Here is a tiny trained network, its code and every weight. The questions are about switching its units off for an input and a class, where a switched-off unit gives its printed mean instead of its output.

import numpy as np


def w(rows, s, z=0):
    codes = np.array(rows[::2]) - 128.0
    scale = np.full(codes.shape[1], s)
    scale[-1] = z or s
    return codes * scale


def norm(h):
    return h / np.sqrt((h * h).mean(-1, keepdims=True) + 1e-5)


def f(y):
    return np.maximum(y, 0)


def log_softmax(a):
    a = a - a.max(-1, keepdims=True)
    return a - np.log(np.exp(a).sum(-1, keepdims=True))


def net(x, mask):
    res = np.array(x, float).reshape(1, 5) / 4 @ E
    u = 0
    for l in range(2):
        y = f(norm(res) @ A[l][:, :-1].T + A[l][:, -1])
        res = res + np.where(mask[u : u + 16], y, B[l][:, -1]) @ B[l][:, :-1]
        u += 16
    return log_softmax(norm(res)[-1] @ U[:, :-1].T + U[:, -1])


A, B = {}, {}
E = w([
[122,127,51,187],'x0',
[128,123,128,125],'x1',
[153,5,148,178],'x2',
[33,92,133,175],'x3',
[133,158,150,168],'x4',
],0.011)
A[0] = w([
[136,68,78,180,142],'L0N1',
[105,152,68,127,115],'L0N2',
[120,120,55,118,99],'L0N3',
[91,178,195,82,137],'L0N4',
[202,115,147,135,119],'L0N5',
[124,124,116,90,114],'L0N6',
[108,120,159,163,90],'L0N7',
[11,162,92,139,98],'L0N8',
[155,48,133,142,172],'L0N9',
[143,93,76,136,129],'L0N10',
[118,145,111,177,119],'L0N11',
[172,108,252,114,150],'L0N12',
[174,185,85,111,117],'L0N13',
[110,126,83,101,108],'L0N14',
[105,161,51,136,93],'L0N15',
[118,133,116,158,2],'L0N16',
],0.017,0.0092)
B[0] = w([
[129,244,180,135,235],'L0N1',
[101,51,92,148,179],'L0N2',
[95,132,141,114,165],'L0N3',
[84,89,223,167,241],'L0N4',
[208,123,38,101,189],'L0N5',
[190,146,123,159,148],'L0N6',
[151,157,200,60,152],'L0N7',
[121,35,20,90,224],'L0N8',
[180,169,138,103,253],'L0N9',
[67,200,151,127,183],'L0N10',
[138,170,77,122,167],'L0N11',
[150,113,29,35,255],'L0N12',
[85,185,247,182,212],'L0N13',
[111,61,144,133,152],'L0N14',
[78,52,80,111,184],'L0N15',
[89,182,195,168,128],'L0N16',
],0.011,0.0081)
A[1] = w([
[135,167,65,64,171],'L1N1',
[132,127,51,143,36],'L1N2',
[114,60,168,69,122],'L1N3',
[190,83,126,221,25],'L1N4',
[132,202,144,184,97],'L1N5',
[161,188,102,222,106],'L1N6',
[128,37,213,96,172],'L1N7',
[147,103,3,152,98],'L1N8',
[87,75,171,41,119],'L1N9',
[124,66,100,124,85],'L1N10',
[170,61,168,137,2],'L1N11',
[127,230,82,218,162],'L1N12',
[48,77,107,69,129],'L1N13',
[80,80,92,198,95],'L1N14',
[165,40,106,123,131],'L1N15',
[174,50,188,207,97],'L1N16',
],0.011,0.0089)
B[1] = w([
[158,143,208,91,255],'L1N1',
[104,67,89,32,132],'L1N2',
[67,225,172,238,201],'L1N3',
[24,191,187,187,128],'L1N4',
[71,36,138,107,186],'L1N5',
[50,108,255,154,175],'L1N6',
[199,193,143,194,230],'L1N7',
[101,68,120,23,174],'L1N8',
[116,202,187,166,225],'L1N9',
[132,127,158,122,151],'L1N10',
[58,254,235,235,128],'L1N11',
[66,142,201,204,239],'L1N12',
[89,103,166,158,234],'L1N13',
[165,147,46,138,174],'L1N14',
[159,118,67,152,177],'L1N15',
[146,253,207,115,130],'L1N16',
],0.0094,0.0067)
U = w([
[143,208,246,72,62],'0',
[10,123,190,180,48],'1',
[155,63,58,40,255],'2',
],0.011,0.004)

Each question gives the input, the list of numbers given to net, and the class t.
The units are the neurons (one row each of A and B). Each row of codes is followed by its name. A weight is (code - 128) times the scale printed after its matrix; where a second scale follows, it is the last column's (A, B and U).
mask holds one flag per neuron, layer by layer. A switched-off neuron (its flag False) gives its mean, the last column of its row in B, instead of its output. The means were averaged over made-up inputs and are rounded, as every weight is.
A unit's drop is (log p(t) with every unit on - log p(t) with that unit switched off) / (log p(t) with every unit on - log p(t) with every unit switched off).
The circuit of an input: a set's keep is (log p(t) with only the set's units on - log p(t) with every unit switched off) / (log p(t) with every unit on - log p(t) with every unit switched off). Starting from the 12 units with the biggest drops (on a tie, the unit counted first), units are removed one at a time, each time the one whose removal leaves the highest keep (on an exact tie, the one counted first), for as long as the keep stays at least 0.8.
units of the circuit, in order: the units of the circuit, biggest drop first
most important unit: the unit with the biggest drop
k most important neurons: the k neurons with the biggest drops, biggest first
k most important neurons of layer l: the k neurons of layer l with the biggest drops, biggest first
drop when u is switched off: that unit's drop, to one decimal
input [6,-2,-8,5,6], class 2: most important unit	L0N8
input [4,-3,6,0,-5], class 0: 2 most important neurons of layer 0	[L0N9, L0N1]
input [-1,-4,1,6,-8], class 0: units of the circuit, in order	[L0N9, L1N1, L0N4]
input [-3,0,-5,3,4], class 1: units of the circuit, in order	[L0N8, L0N9]
input [3,-7,-7,0,1], class 1: 2 most important neurons of layer 0	[L0N13, L0N12]
input [1,8,-8,4,3], class 2: 2 most important neurons of layer 1	[L1N12, L1N14]
input [-2,-5,4,-1,-4], class 2: 2 most important neurons	[L0N12, L0N13]
input [2,5,-4,-8,4], class 1: 2 most important neurons	[L0N13, L0N12]
input [-6,3,3,-7,-1], class 2: 2 most important neurons	[L0N12, L0N5]
input [7,-5,-6,1,2], class 2: drop when L0N8 is switched off	0.3
input [-6,-5,4,-1,-1], class 2: drop when L0N12 is switched off	0.3
input [-5,-1,6,6,-3], class 0: drop when L0N9 is switched off	0.1
input [-2,2,-7,2,5], class 1: drop when L0N7 is switched off	0.0
input [8,7,-4,4,-3], class 2: units of the circuit, in order	[L0N8]
